Below are the code and all the weights of a small trained network. Each question names an input and a class and asks about switching units off, where a switched-off unit gives its printed mean instead of its output.

import numpy as np


def w(rows, s, z=0):
    codes = np.array(rows[::2]) - 128.0
    scale = np.full(codes.shape[1], s)
    scale[-1] = z or s
    return codes * scale


def f(y):
    return np.maximum(y, 0)


def log_softmax(a):
    a = a - a.max(-1, keepdims=True)
    return a - np.log(np.exp(a).sum(-1, keepdims=True))


def net(x, mask):
    res = np.array(x, float).reshape(1, 7) / 4 @ E
    y = f(res @ A[0][:, :-1].T + A[0][:, -1])
    res = res + np.where(mask, y, B[0][:, -1]) @ B[0][:, :-1]
    return log_softmax(res[-1] @ U[:, :-1].T + U[:, -1])


A, B = {}, {}
E = w([
[147,121,127,156,105,195,86,138,161],'x0',
[172,140,202,156,110,167,182,169,164],'x1',
[146,131,83,63,190,189,91,157,134],'x2',
[26,124,95,110,82,175,104,209,138],'x3',
[153,141,81,149,171,122,223,158,151],'x4',
[110,1,139,173,173,73,78,109,150],'x5',
[140,87,174,21,97,114,160,105,78],'x6',
],0.011)
A[0] = w([
[140,142,118,147,153,183,214,179,172,253],'N1',
[84,96,165,136,131,46,181,194,76,108],'N2',
[161,117,215,162,134,107,142,66,139,93],'N3',
[115,124,26,82,140,170,121,122,182,159],'N4',
[156,144,159,93,132,117,143,105,118,109],'N5',
[126,155,91,222,68,180,124,127,149,35],'N6',
[91,140,185,144,97,115,154,129,120,156],'N7',
[142,125,33,100,174,192,76,161,107,150],'N8',
[145,100,198,182,129,67,162,138,120,170],'N9',
[253,116,164,159,164,149,184,126,141,142],'N10',
[211,124,153,144,162,151,184,110,159,163],'N11',
[117,136,147,113,82,202,83,121,163,167],'N12',
[121,86,142,77,225,127,91,107,142,119],'N13',
[112,154,131,89,78,173,134,115,119,88],'N14',
[124,181,152,10,121,121,128,95,48,212],'N15',
[171,92,116,117,173,130,88,110,110,66],'N16',
[175,96,172,147,164,163,86,118,151,145],'N17',
[94,141,137,121,118,98,104,106,159,175],'N18',
[80,78,152,137,121,87,219,119,105,120],'N19',
[138,103,175,61,95,188,82,154,143,100],'N20',
[237,133,157,135,156,121,172,127,186,126],'N21',
[170,69,184,83,102,182,111,192,97,112],'N22',
[171,165,123,105,181,139,245,202,138,127],'N23',
[165,153,141,28,85,137,139,127,39,242],'N24',
],0.011,0.0029)
B[0] = w([
[164,148,150,195,154,233,50,156,89,225],'N1',
[70,66,106,33,116,124,178,115,109,180],'N2',
[108,112,129,133,178,129,107,202,132,214],'N3',
[43,98,53,149,153,109,65,183,125,215],'N4',
[142,128,158,163,126,124,86,130,125,175],'N5',
[171,167,157,196,181,142,83,141,82,196],'N6',
[157,80,99,90,146,150,109,114,168,167],'N7',
[66,114,29,49,113,140,129,198,91,237],'N8',
[39,118,125,46,147,112,118,139,190,211],'N9',
[86,177,189,124,189,72,139,138,253,244],'N10',
[104,207,149,133,222,104,156,163,221,222],'N11',
[191,106,152,118,119,120,108,165,101,196],'N12',
[173,67,53,45,177,182,223,62,82,208],'N13',
[127,81,160,135,138,135,123,139,211,178],'N14',
[189,98,139,153,162,127,128,28,175,253],'N15',
[141,87,118,78,232,180,192,122,118,184],'N16',
[154,72,168,99,146,134,168,83,102,194],'N17',
[118,73,131,147,158,138,120,107,101,161],'N18',
[108,111,113,40,139,98,140,122,177,184],'N19',
[185,93,150,97,57,116,143,133,193,201],'N20',
[139,151,164,121,168,72,145,185,209,228],'N21',
[177,93,178,149,71,145,132,97,124,195],'N22',
[170,165,141,123,233,254,143,157,108,239],'N23',
[190,85,201,133,158,123,95,58,188,249],'N24',
],0.0084,0.013)
U = w([
[168,166,167,226,108,79,71,67,100,99],'0',
[121,190,111,151,69,87,206,139,113,3],'1',
[105,213,156,85,68,86,165,156,76,31],'2',
[70,92,53,69,199,146,156,160,93,175],'3',
[109,139,58,154,108,186,117,254,5,139],'4',
[212,78,186,87,58,137,146,95,113,176],'5',
[169,172,194,126,201,126,138,172,173,167],'6',
[32,97,95,76,74,8,131,177,192,144],'7',
],0.0092,0.0038)

Each question gives the input, the list of numbers given to net, and the class t.
The units are the neurons (one row each of A and B). Each row of codes is followed by its name. A weight is (code - 128) times the scale printed after its matrix; where a second scale follows, it is the last column's (A, B and U).
mask holds one flag per neuron, in row order. A switched-off neuron (its flag False) gives its mean, the last column of its row in B, instead of its output. The means were averaged over made-up inputs and are rounded, as every weight is.
A unit's drop is (log p(t) with every unit on - log p(t) with that unit switched off) / (log p(t) with every unit on - log p(t) with every unit switched off).
The circuit of an input: a set's keep is (log p(t) with only the set's units on - log p(t) with every unit switched off) / (log p(t) with every unit on - log p(t) with every unit switched off). Starting from the 12 units with the biggest drops (on a tie, the unit counted first), units are removed one at a time, each time the one whose removal leaves the highest keep (on an exact tie, the one counted first), for as long as the keep stays at least 0.8.
circuit, biggest first: the units of the circuit, biggest drop first
most important unit: the unit with the biggest drop
top k neurons: the k neurons with the biggest drops, biggest first
drop of u: that unit's drop, to one decimal
input [-6,-1,-7,3,8,-1,7], class 3: circuit, biggest first -> N2
input [-6,-5,3,0,2,-6,-4], class 3: top 2 neurons -> N15, N6
input [-8,-7,-4,8,8,6,6], class 7: top 3 neurons -> N23, N19, N1
input [-6,-4,-2,2,-4,-5,-7], class 4: top 2 neurons -> N24, N10
input [-8,-3,-2,1,-4,3,-3], class 7: top 4 neurons -> N23, N1, N16, N6
input [-5,-3,-6,-4,-3,-2,-8], class 7: top 3 neurons -> N23, N1, N9
input [8,-2,0,-6,-8,5,-7], class 3: top 2 neurons -> N24, N16
input [-3,-1,4,0,0,-5,-1], class 3: top 4 neurons -> N10, N8, N21, N11
input [-5,-1,6,7,-8,-1,-2], class 7: top 3 neurons -> N23, N20, N1
input [5,-7,-8,-4,-3,-5,5], class 0: drop of N13 -> 0.3
input [4,8,7,8,6,-4,0], class 4: drop of N23 -> 0.0
input [0,-7,6,1,-3,-4,6], class 5: drop of N24 -> 0.1
input [0,4,-2,6,5,-4,-1], class 4: drop of N10 -> 0.1
input [6,1,-4,2,5,0,8], class 5: most important unit -> N22
